Here is a tiny trained network, its code and every weight. The questions are about switching its units off for an input and a class, where a switched-off unit gives its printed mean instead of its output.

import numpy as np


def w(rows, s, z=0):
    codes = np.array(rows[::2]) - 128.0
    scale = np.full(codes.shape[1], s)
    scale[-1] = z or s
    return codes * scale


def f(y):
    return y / 2 * (1 + np.tanh(0.7978845608 * (y + 0.044715 * y**3)))


def log_softmax(a):
    a = a - a.max(-1, keepdims=True)
    return a - np.log(np.exp(a).sum(-1, keepdims=True))


def net(x, mask):
    res = np.array(x, float).reshape(1, 5) / 4 @ E
    y = f(res @ A[0][:, :-1].T + A[0][:, -1])
    res = res + np.where(mask, y, B[0][:, -1]) @ B[0][:, :-1]
    return log_softmax(res[-1] @ U[:, :-1].T + U[:, -1])


A, B = {}, {}
E = w([
[164,44,8],'x0',
[45,98,207],'x1',
[49,255,33],'x2',
[10,48,111],'x3',
[173,61,139],'x4',
],0.0037)
A[0] = w([
[147,99,101,89],'neuron 0',
[151,97,89,87],'neuron 1',
[112,172,124,196],'neuron 2',
[133,112,121,97],'neuron 3',
[114,187,143,191],'neuron 4',
[150,98,82,120],'neuron 5',
[117,153,118,165],'neuron 6',
[127,117,133,65],'neuron 7',
[140,123,136,123],'neuron 8',
[121,156,130,189],'neuron 9',
[126,156,158,121],'neuron 10',
[117,101,138,62],'neuron 11',
[101,109,110,66],'neuron 12',
[192,76,2,6],'neuron 13',
[135,123,155,97],'neuron 14',
[119,102,120,59],'neuron 15',
[162,94,81,84],'neuron 16',
[137,138,154,139],'neuron 17',
[130,106,120,73],'neuron 18',
[126,118,130,93],'neuron 19',
[95,86,107,47],'neuron 20',
[101,90,125,71],'neuron 21',
[62,105,63,34],'neuron 22',
[181,45,203,3],'neuron 23',
[125,112,121,98],'neuron 24',
[138,124,149,106],'neuron 25',
[130,130,131,130],'neuron 26',
[28,87,150,57],'neuron 27',
[131,116,142,90],'neuron 28',
[119,105,124,59],'neuron 29',
[138,114,127,86],'neuron 30',
[139,138,160,138],'neuron 31',
[110,157,98,123],'neuron 32',
[117,158,121,174],'neuron 33',
[89,77,124,66],'neuron 34',
[118,108,133,81],'neuron 35',
[114,166,94,100],'neuron 36',
[117,172,93,65],'neuron 37',
[131,127,128,129],'neuron 38',
[134,140,138,131],'neuron 39',
[144,82,169,36],'neuron 40',
[138,146,166,160],'neuron 41',
[134,103,116,62],'neuron 42',
[115,153,113,157],'neuron 43',
],0.014,0.003)
B[0] = w([
[100,134,172,141],'neuron 0',
[109,148,190,151],'neuron 1',
[201,112,116,183],'neuron 2',
[115,135,138,122],'neuron 3',
[203,91,111,192],'neuron 4',
[125,140,196,169],'neuron 5',
[167,130,123,154],'neuron 6',
[107,133,127,109],'neuron 7',
[119,115,123,132],'neuron 8',
[168,112,120,164],'neuron 9',
[156,86,119,139],'neuron 10',
[95,130,111,119],'neuron 11',
[112,168,116,119],'neuron 12',
[175,192,242,253],'neuron 13',
[111,102,112,128],'neuron 14',
[97,151,129,114],'neuron 15',
[108,135,211,166],'neuron 16',
[129,97,111,142],'neuron 17',
[101,142,139,117],'neuron 18',
[117,133,127,117],'neuron 19',
[74,180,109,131],'neuron 20',
[80,155,104,131],'neuron 21',
[134,228,85,171],'neuron 22',
[63,33,150,246],'neuron 23',
[115,141,134,121],'neuron 24',
[114,108,114,129],'neuron 25',
[128,125,126,129],'neuron 26',
[70,166,1,196],'neuron 27',
[109,120,119,121],'neuron 28',
[100,147,125,112],'neuron 29',
[109,129,133,119],'neuron 30',
[127,88,106,146],'neuron 31',
[182,166,116,154],'neuron 32',
[174,123,121,161],'neuron 33',
[50,165,88,147],'neuron 34',
[102,135,117,118],'neuron 35',
[193,172,108,155],'neuron 36',
[180,176,102,149],'neuron 37',
[127,127,128,129],'neuron 38',
[131,116,119,132],'neuron 39',
[95,87,123,158],'neuron 40',
[139,76,102,161],'neuron 41',
[95,142,146,117],'neuron 42',
[168,137,123,153],'neuron 43',
],0.036,0.0036)
U = w([
[205,157,151,253],'0',
[115,72,172,165],'1',
[126,253,236,60],'2',
[26,105,163,44],'3',
[208,203,95,108],'4',
[99,231,42,73],'5',
[175,131,54,158],'6',
],0.0047,0.0035)

Each question gives the input, the list of numbers given to net, and the class t.
The units are the neurons (one row each of A and B). Each row of codes is followed by its name. A weight is (code - 128) times the scale printed after its matrix; where a second scale follows, it is the last column's (A, B and U).
mask holds one flag per neuron, in row order. A switched-off neuron (its flag False) gives its mean, the last column of its row in B, instead of its output. The means were averaged over made-up inputs and are rounded, as every weight is.
A unit's drop is (log p(t) with every unit on - log p(t) with that unit switched off) / (log p(t) with every unit on - log p(t) with every unit switched off).
The circuit of an input: a set's keep is (log p(t) with only the set's units on - log p(t) with every unit switched off) / (log p(t) with every unit on - log p(t) with every unit switched off). Starting from the 12 units with the biggest drops (on a tie, the unit counted first), units are removed one at a time, each time the one whose removal leaves the highest keep (on an exact tie, the one counted first), for as long as the keep stays at least 0.8.
circuit, biggest first: the units of the circuit, biggest drop first
unit that matters most: the unit with the biggest drop
k most important neurons: the k neurons with the biggest drops, biggest first
drop when u is switched off: that unit's drop, to one decimal
input [-8,-1,3,8,-5], class 4: circuit, biggest first : (neuron 23; neuron 4)
input [-5,-2,-3,-1,-1], class 6: 2 most important neurons : (neuron 13; neuron 16)
input [7,7,-1,-1,-1], class 5: circuit, biggest first : (neuron 23; neuron 13; neuron 34; neuron 20)
input [1,-4,8,-5,-3], class 4: circuit, biggest first : (neuron 37; neuron 36; neuron 32)
input [-8,-5,2,4,5], class 6: circuit, biggest first : (neuron 13; neuron 16)
input [7,5,-6,4,-8], class 5: circuit, biggest first : (neuron 27; neuron 34)
input [7,-1,-7,3,6], class 3: circuit, biggest first : (neuron 23; neuron 34)
input [-8,5,7,6,6], class 6: 2 most important neurons : (neuron 4; neuron 2)
input [0,-1,3,5,1], class 5: unit that matters most : neuron 13
input [-3,3,-3,-1,1], class 1: 2 most important neurons : (neuron 22; neuron 27)
input [-8,0,-1,-1,-2], class 6: drop when neuron 5 is switched off : 0.1
input [-5,7,-1,5,-6], class 5: drop when neuron 27 is switched off : 0.6
input [3,3,7,4,2], class 5: drop when neuron 27 is switched off : 0.2
input [-1,-7,-5,-8,2], class 1: most important neuron : (neuron 23)
input [0,5,-1,1,2], class 5: drop when neuron 23 is switched off : 0.2
